In the rows, 128 means zero.
Each row of numbers belongs to one of the nodes below and depends on some of the facts about them. Some rows are named. Which node is each other row?

Some facts about the nodes:
vufiki a <- katrik, plonas, gasten, griflen, gerem, bradre, grestuk, klozer, klesaplam, skodrul, dima, droku, vibras, vibre, notok, stistur, plafel, gogo, flaku, drinu, mogrek, zemi, klakas, riskas, tipil, nuplin, plikis, trikim, trabrok, tevar, vadubrol, sudil, belu, zostak, fone, babru, dramun, nukis, grenan, mobreras, grobras, gamedris, stugron, pode, skipluk, destim, besufek, sketrir, tistes, retun, dadem, zapus, fubrasen, zagrek, lidres, fodre, troskur, skigun, gefla, plefon, skugru, flefum, vesok, demem, pizal, gasku, foga, pigi, stuflo, breklas, gregi, baflal, skoma, letor, gibrus, fugrok, tobar, zaku, trilal, namo, tregra, klemun, plaskel, gubes, tofiva, viflu, drotal, mebo, roski, ziza, zasta, duko, rido, mamor, drusadem, dovu, klakel, pifik, dovek, bugrok, dosken, fletos, dadil, graski, trasak, zoplon, tatotul, gapar, draklun, plivos, nilo, rifasol, fefla, drili, trofem, staskis, flilok, gutenin, gramu, rogi, pledas, vuki, stumugom, rupo, suliflin, skeval, detris
vufiki b <- brabupun, grokles, gofar, grivuk, fikludrin, figer, vagrabres, plolel, groravel, votrer, dreril, grebur, fluser, bilo, broplak, nuvel, lorem, gribrel, tromim, tevor, logrom, nasen, gropos, dovo, sagropa, stuflin, gribra, ziskaplos, flutra, greklobom, skoplas, desu, rugren, metas, tridepli, skulik, skistik, grureso, faman, vatale, treflil, badus, muduk, gromos, dregalum, triskedrok, nugre, votor, fodes, greles, skekon, skegrem, sabrel, braklol, feski, kezumin, bosedos, dedoto
plonas ploflu: ziza, pode, vibras
grokles ploflu: graski, dima, fubrasen, gasten, tevar
figer ploflu: fubrasen, mogrek, skigun
klesaplam ploflu: klozer, plolel, broplak
vagrabres ploflu: nilo, tevar
groravel ploflu: logrom, gasku, skugru
dreril ploflu: tobar, plikis, greles
grebur ploflu: plolel, badus
vibre ploflu: skipluk
bilo ploflu: logrom, tromim
gribrel ploflu: tobar, plefon, zemi, votrer, sketrir
flaku ploflu: skoma, plikis, flilok
tipil ploflu: pigi, votrer
tevor ploflu: trofem, stumugom, stugron, tromim
nasen ploflu: riskas, zagrek, lorem
trikim ploflu: fluser, rogi
vadubrol ploflu: grestuk, skodrul, trabrok, braklol
sudil ploflu: gromos, fikludrin, tobar
dovo ploflu: duko, droku
belu ploflu: gerem, plafel
zostak ploflu: nuplin, trilal
fone ploflu: klakas
dramun ploflu: demem, skugru
nukis ploflu: gofar, tevar, ziskaplos, gutenin
grenan ploflu: pigi, pode
mobreras ploflu: detris, bugrok
grobras ploflu: brabupun, badus
gamedris ploflu: breklas, detris, tridepli, votrer, ziskaplos
destim ploflu: babru, bugrok, retun, stistur, skugru, rogi
tistes ploflu: fikludrin, stumugom
gribra ploflu: vatale, plaskel, gramu, gerem
zapus ploflu: lidres
fodre ploflu: gibrus, gasku, drinu, letor, desu
gefla ploflu: griflen, staskis, nuvel, greklobom
skoplas ploflu: skigun
skulik ploflu: dregalum, riskas, braklol
pizal ploflu: muduk, ziskaplos
stuflo ploflu: gubes, nuvel, notok
gregi ploflu: foga, mogrek
baflal ploflu: vesok, gubes, drili
fugrok ploflu: besufek
zaku ploflu: metas, skekon, gropos, skipluk, katrik, rupo, gasten, retun, letor
skistik ploflu: babru, plefon, rupo, plafel
namo ploflu: trasak, vesok, droku, skodrul
tregra ploflu: gibrus, broplak, fodes, tevar
klemun ploflu: bosedos, fodes
faman ploflu: trofem, grureso
tofiva ploflu: troskur, bosedos, fletos, dregalum, sabrel, gasku
viflu ploflu: brabupun, trofem, zoplon
drotal ploflu: fefla
treflil ploflu: vatale, drinu
mebo ploflu: tatotul, dregalum, dadil, fubrasen, klakas
rido ploflu: grivuk
triskedrok ploflu: plikis, zasta
mamor ploflu: votrer, klakas
drusadem ploflu: trilal, flutra, flefum, mogrek
dovu ploflu: fefla, trabrok
klakel ploflu: bradre, gofar, plaskel, pledas, plikis
pifik ploflu: nuplin, trofem, plafel
dovek ploflu: plikis, sketrir
dosken ploflu: gromos
nugre ploflu: plaskel
votor ploflu: kezumin, pledas
gapar ploflu: fluser, rugren, flilok
draklun ploflu: breklas, skegrem, fubrasen, gogo
plivos ploflu: gibrus
rifasol ploflu: trasak, detris, katrik, flutra, grivuk, letor, skugru
feski ploflu: votrer, sagropa
vuki ploflu: roski, lorem
dedoto ploflu: gofar, lidres
suliflin ploflu: fletos, besufek, dadem
skeval ploflu: fubrasen, zasta
sosto 409 <- katrik, gasten, griflen, bradre, groravel, grebur, lorem, drinu, tevar, belu, zostak, gamedris, destim, stuflin, ziskaplos, troskur, flutra, skugru, vesok, gibrus, zaku, drusadem, pifik, tatotul, plivos, nilo, skegrem, trofem, rogi, dedoto, suliflin
sosto 362 <- plonas, gofar, grivuk, grestuk, dima, vibras, stistur, broplak, gribrel, flaku, tromim, riskas, grenan, skipluk, besufek, sketrir, gefla, skoplas, rugren, gregi, tobar, trilal, plaskel, viflu, dovek, fletos, trasak, fodes, staskis
sosto 985 <- brabupun, figer, klozer, skodrul, votrer, fluser, plafel, plikis, nasen, dovo, babru, pode, retun, dadem, skigun, greklobom, plefon, tridepli, pizal, foga, skistik, tregra, klemun, faman, treflil, mebo, gromos, triskedrok, klakel, nugre, dadil, gapar, draklun, skekon, sabrel, gramu, pledas, rupo, detris
sosto 345 <- grokles, klesaplam, vagrabres, gogo, tipil, nuplin, nukis, mobreras, tistes, zagrek, fodre, desu, metas, breklas, skoma, letor, fugrok, tofiva, vatale, drotal, ziza, zasta, rido, dregalum, bugrok, zoplon, rifasol, drili, flilok, feski, kezumin, stumugom
sosto 95 <- gerem, plolel, dreril, zemi, logrom, trikim, trabrok, vadubrol, sudil, fone, dramun, stugron, fubrasen, gasku, pigi, stuflo, badus, roski, muduk, greles, braklol, gutenin, vuki, bosedos, skeval
sosto 929 <- fikludrin, droku, vibre, bilo, notok, nuvel, mogrek, klakas, tevor, gropos, sagropa, grobras, gribra, zapus, lidres, flefum, demem, skulik, baflal, namo, grureso, gubes, duko, mamor, dovu, dosken, graski, votor, fefla
nalu 895 <- katrik, bradre, grebur, stistur, nuvel, nasen, gamedris, besufek, ziskaplos, gefla, flefum, pizal, gibrus, badus, mamor, drusadem, pifik, dovek, dadil, gapar, plivos, nilo, drili, rogi
nalu 178 <- plonas, gofar, grivuk, figer, groravel, droku, notok, gogo, klakas, logrom, mobreras, sagropa, grobras, destim, dadem, fubrasen, tridepli, breklas, fugrok, klemun, grureso, rido, dosken, fletos, tatotul, votor, rifasol, skekon, skegrem
nalu 439 <- brabupun, gasten, klozer, klesaplam, skodrul, plolel, dreril, belu, zostak, babru, tistes, retun, zagrek, skigun, metas, vesok, demem, skoma, trilal, tofiva, mebo, ziza, triskedrok, braklol, pledas, stumugom, bosedos, detris
nalu 26 <- grokles, grestuk, vagrabres, dima, lorem, gribrel, drinu, mogrek, riskas, tevor, tevar, dramun, skipluk, fodre, troskur, pigi, stuflo, plaskel, drotal, muduk, dovu, trasak, greles, gutenin, gramu, dedoto, skeval
nalu 661 <- griflen, gerem, votrer, vibras, fluser, plafel, nuplin, trikim, trabrok, vadubrol, dovo, fone, nukis, grenan, sketrir, stuflin, zapus, lidres, flutra, desu, rugren, plefon, foga, faman, graski, fodes, fefla, trofem, staskis, flilok, kezumin
nalu 158 <- fikludrin, vibre, bilo, broplak, flaku, tipil, plikis, gropos, stugron, gribra, skoplas, baflal, tobar, zaku, tregra, viflu, vatale, zasta, gromos, duko, nugre, zoplon, draklun, feski
nalu 746 <- tromim, zemi, sudil, pode, greklobom, skugru, skulik, gasku, gregi, letor, skistik, namo, gubes, treflil, roski, dregalum, klakel, bugrok, sabrel, vuki, rupo, suliflin

Some rows with their names:
skoplas: [117 141 143 119 123 101  84 169 135 116 117 121 137  87 104 153 199 136
 131 135  93 145 117 128 127 110 161 100 180 107  91 105]
duko: [128 116 120 101 129 113  86 141 126 152 125  62 129 132 146 149  88 112
 107 156 133 125 109 163 132 111 116 115 187 115 118 103]
nugre: [118 164 133 122 122  83  79 160 128 130 106 118 143  96 109 163 173 143
 140 129  99 154 113 119 127 117 105 105 176  84  89  89]
skegrem: [110 119 168 144 148 134 125 139 133  96 134 193 131  72 138 107 178 136
 154 106 100 141 133 108  98 122 109 152  92 120 150 166]
gogo: [115  87 126 134 146 156 146 126 127 114 155 125 124 120 148 104  74 124
 160 123 150 119 126 125 109 110  99 156 105 114 161 166]
grestuk: [139 100 157 134  94 120 148 144 139 127 132 137 130 151 154 130 129 101
 120 143 125 117 146 174 139 129 133 111 113 195 118 138]
vesok: [139  90 154 117 149 164 163 117 141 121 124 141 124  93 116 105 188 100
 118 129 147  99 148 118 113 148 153 145  97 188 148 161]
dreril: [115 172  80 125 131  96 137 103 116 122 114 140 130 116 104 115 177 150
 145 112 124 140 128  73 131 121  72 159 104  78 142 130]
plolel: [115 138 116 130 133 112 123 116 124 133 105 143 126 112 141 101 213 135
 107 117 105 125  95  95 121 135 103 159 112 113 165 146]
braklol: [109 132 125 118 131 114 121 119 124 129 110 142 123 108 150  95 245 125
  85 130 104 125 101 100 124 129 143 170 107 123 178 149]
trikim: [136 143  92 129 152 148 139  84 122 134 136 139 126 139 114 110  72 141
 123 132 168 127 139 116 135 139 144 150 115 117 147 126]
gerem: [137 127 134 135 153 153 138  96 118 140 122 128 121 132 133 113  65 132
 106 118 147 121 126 120 124 146  95 153 113 115 159 141]
plefon: [151 130 165 149 111 141 143 116 116 137 120 130 127 153 123 159  68 138
  84 127 132 134 111 154 139 151  93 111 127 131 118 113]
vuki: [126 124  81  95 162 117 121  99 130 135 132 101 133 103 108 115 132 111
 123 149 153 131 150 125 121 112 133 148 142 125 144 130]
sabrel: [119 137 145 120 113  97  96 160 131 131 116 120 131 106 141 148 225 136
  84 144  84 143  94 137 129 116 148 115 164 125 114 113]
pifik: [139 163 119 124 162 171 134 115 138 119 113 155 123 112  63 101 111 130
 160 119 174 118 202  95 126 150 180 134 116 146 130 121]
gapar: [142 167 112 130 111 126 128 133 119 135 118 126 129 164  94 145  85 134
 109 136 136 145 163 156 151 134 165  89 144 148 110  82]
grebur: [113 171 131 129 139 148 112 148 131 104 100 166 120  93  75  84 200 145
 152 119 124 134 180  86 126 142 204 133 108 115 138 121]

Name these rows:
No name comes twice in this set of rows, the named rows included.
[129 142  75 106 159 117 129  92 125 135 125 105 135 109  91 131 105 123
 152 135 166 131 145 100 123 120  73 150 141  89 135 130]	sudil
[129 144  81  91 125 100  89 132 132 150 129  64 138 133 135 141  92 120
 121 167 151 131 127 155 145 106 147 107 188 111  96 111]	baflal
[123 103 136 139 101 117 125 127 118 140 143 112 130 170 189 146  51 119
  93 141 112 140  95 177 132 112  62 120 139 132 136 132]	klakas
[145 118 148 136 108 137 144 123 120 139 121 133 127 160 141 148  94 135
  71 135 129 142 119 170 143 140 141 115 124 166 120 120]	foga
[119 123  57 109 139 136 156 116 134 119 159 112 124 127 106  98 148 131
 148 144 168 107 157 101 139 105 191 152  97 127 138 153]	tofiva
[131 111 114 104 165 144 147 117 140 109 140 134 132  76  72 121 172 111
 138 141 162 125 178 110 110 111 182 131 124 143 129 141]	suliflin
[146 102 171 146 105 143 153 122 118 127 121 121 125 144 114 167  73 128
 117 114 123 136 128 164 132 145  96 119 114 138 106 122]	sketrir
[129 105 132 124 136 151 127  90 121 141 120 132 118 131 144  97 108 119
  77 145 150 120 137 143 127 135 144 160 101 153 172 153]	trabrok
[128 141  78 120 155 142 122 105 143 110 176 147 131 128 139 100  64 143
 202 133 161 119 135  86 136 116 176 130 123  97 127 158]	rifasol
[114 121 176 118 126 108  90 182 137 124 106 118 131  83 128 152 210 123
 126 127  85 140  99 145 113 119 134  99 179 107  96 101]	broplak
[123 132 182 156  94 123 129 147 111 131 110 148 123 144 139 149 159 154
  73 107  84 150  88 144 134 140 102 118 113 110 124 113]	votrer
[134 101 174 119 133 127 118 151 132 134 114  78 132  99 109 178 101 103
 132 121 125 131 126 168 108 129  53 115 170 125  88 102]	tobar
[111 153 127 143 132 113 148 129 131  95 128 192 132 102 104 104 204 136
 190  96 115 134 169  71 116 129 120 149  71 116 146 141]	dedoto
[126  87 167 146 148 161 170 127 135 110 145 158 123 121 125 118 141 101
 152 104 117 111 152 127  98 135  76 132  97 182 188 143]	tevar
[128 127 128  94 175 131  98 109 136 148 112  97 130  88 123 123 104  96
 156 137 156 123 130 116 105 128  82 137 162 113 134 125]	stugron

Now the same nodes, written a new way:
Some nodes and their rows:
klemun: [155 105 150 139 127  80  64 146 126 128  88 149 183 101 147 132  92 113
 192 134 148  70 117 138 118 103 135  86 125 130 168 113 125  84 147 105]
plikis: [138  69 137 171 162 132  84  87 150 143 142 141 130  96 102 107 156 199
 146 124  76 131 167 124  91 144 139  92 163 161 113 120 102  70 152 116]
gasten: [131  94 147 162 144 104  75 153 101 151  88 127 175 143 151 153 116 143
 130 120 132  78 111 146 102  91 152 110  93 155 147 125 102  94 135 119]
mamor: [105 166 145  97 115 105 158 135 131  82 107 127 136 135 131 146 126  97
 117 109 139 179 121 128  99 120 139 140 127  82 125 137 142 143 112 137]
droku: [130 139 123 107 128 119 152 156 141 137  95 130 162 169 156 122 128  89
 104 133 154 121 105 138 136  96 131 149  86 126 130 110 178 154 129 119]
fefla: [149 120 102 114 129 149 156 133 147 136 143 142 118 149 115 125 143 115
  97 160 136 145 129 132 127 121 130 142  99 137 111  99 172 156 119 124]
vibras: [192 116  85  90 132 110 138 113 167 165 128 163 141 139 139 104 158  80
 150 139  85 172 155 130 121 160 119 139 137 143 137  91 181 170 149 111]
vadubrol: [107 112 148 151 116 160 151 184 107  76 171 141  93 118  76 148 114 175
 104 190 203  79 116 135 142  70 129  91 119 117 122 131 123  88  80 133]
tobar: [180 122  88 103 138 133 138  70 175 153 130 147 127 134 138  97 180 123
 128 122  45 208 173 115 102 183 111 135 159 146 121 111 170 153 137 121]
tevar: [107  84 123 179 134 108  87 133 123 151 139 119 101 102  89 168 126 152
 128 105 126 140 130 132  77 114 162 124 135 134  98 115  76  73 156 123]
lorem: [104 109 138 166 133 130  80 122 135 165 155  91  66  72 105 145 112 154
 144 113 155 118 114 118 140 134 142 124 133 146 104 126  74  88 184 121]
nasen: [116 142 174 142 131  89  60 103 131 118 109 101 124  56 136 124  91 136
 196 107 163  92 115 110 150 152 134 101 157 113 147 145  93  86 182 106]
dovek: [146 173 123  75 113  84 133 104 167 116  93 138 164 116 150 115 148  68
 179  94  80 193 146 125 100 150 124 139 156  91 141 108 151 157 141 126]
trilal: [170 143  83  97 125  97 127 117 172 166  78 137 188 163 181 111 142  60
 142 116  86 137 135 132 125 135 113 133 121 135 145 102 181 173 142 107]
gamedris: [117 136 171 144 118  85  79 139  97  98 115 121 147  88 121 167 114 142
 170 105 139 126 109 127  87 110 162 110 141 103 143 134  82  82 137 136]
klakas: [118 110 132 110 136  99 155 160 142 129  96 133 169 173 147 117 117  87
 100 132 154 141 125 152 114 109 127 156  80 122 122 112 160 156 129 124]
staskis: [194 127  86  89 127 120 126 104 178 164 131 155 137 139 137 100 161  84
 142 149  86 171 143 128 124 153 121 136 130 137 134  86 197 168 147 105]
grivuk: [168 140  97  83 131 105 123 117 146 186  89 126 176 157 178 102 122  44
 161 105 109 116 119 130 164 181 106 169 114 127 159 125 157 186 173 107]

Rows to name:
No name comes twice in this set of rows, the named rows included.
[ 84  82 138 163 149 162 174 183  96 107 175 140 114 147  77 135 148 190
  89 153 165  78 135 149 135  64 139 118 116 132 100 138 112  91 102 138]	gerem
[148 121 112 107 118 127 164 148 126 118 146 153 113 150 118 131 151 110
 122 159 127 156 148 138 119 125 128 143 115 132 138 106 149 159  95 146]	zapus
[120 114 167 152 135  82  73 134 126 147 107 130 152  97 164  98  99 128
 199 128 131  70 141 135 153 144 101  91 128 153 169 139  74 108 147 139]	triskedrok
[106 107 176 143 147  94  79 145 103 153 113 114 152 114 151 128  83 131
 160 123 165  77 116 155 150 129 137 135  85 143 152 137  78 113 165 133]	skegrem
[134 120 125  86 140  75 127 126 164 184  89 124 169 155 186  70 128  48
 167 105 105 142 142 144 160 183  94 165 100 133 153 117 153 191 172 119]	gofar
[154 108 158 152 123  71  55 142 131 121  83 148 168 104 148 126  94 122
 179 141 142  77 134 131 107 115 120  69 125 141 182 118 110  81 124 119]	mebo
[194 155 102  86 118 130 110  63 158 116 101 152 139 131 158 108 145 103
 138 129  65 184 141 102 111 189 114 121 166 127 155 130 176 154 110 121]	gregi
[199 133  93  87 115  98 132 119 167 144 135 167 139 136 136 108 157  75
 169 152  84 177 151 122 117 160 110 134 145 134 155  89 179 169 127 123]	grenan
[136 100 111 118 136 136 167 149 135 140 146 142 120 156 116 119 156 119
 104 148 120 164 140 144 118 129 124 150 104 135 115 104 153 157 117 133]	lidres
[169 171 124 102 110 162 142  92 124  82 124 140 110 129 137 134 133 140
  92 148 117 158 112 100 118 136 131 122 143 121 135 148 163 139  78 138]	namo
[176 130  99  83 133  86 115 116 176 159  79 146 188 156 169 107 125  45
 144 124 106 147 126 135 123 135 123 142 113 128 148  98 199 175 159  98]	fletos
[ 84 101 147 175 153 187 146 123  90  72 141 119 120 140  89 134 115 212
  48 135 160  89 117 124 122  94 137 109 133 126  96 182 118  74  92 124]	gasku

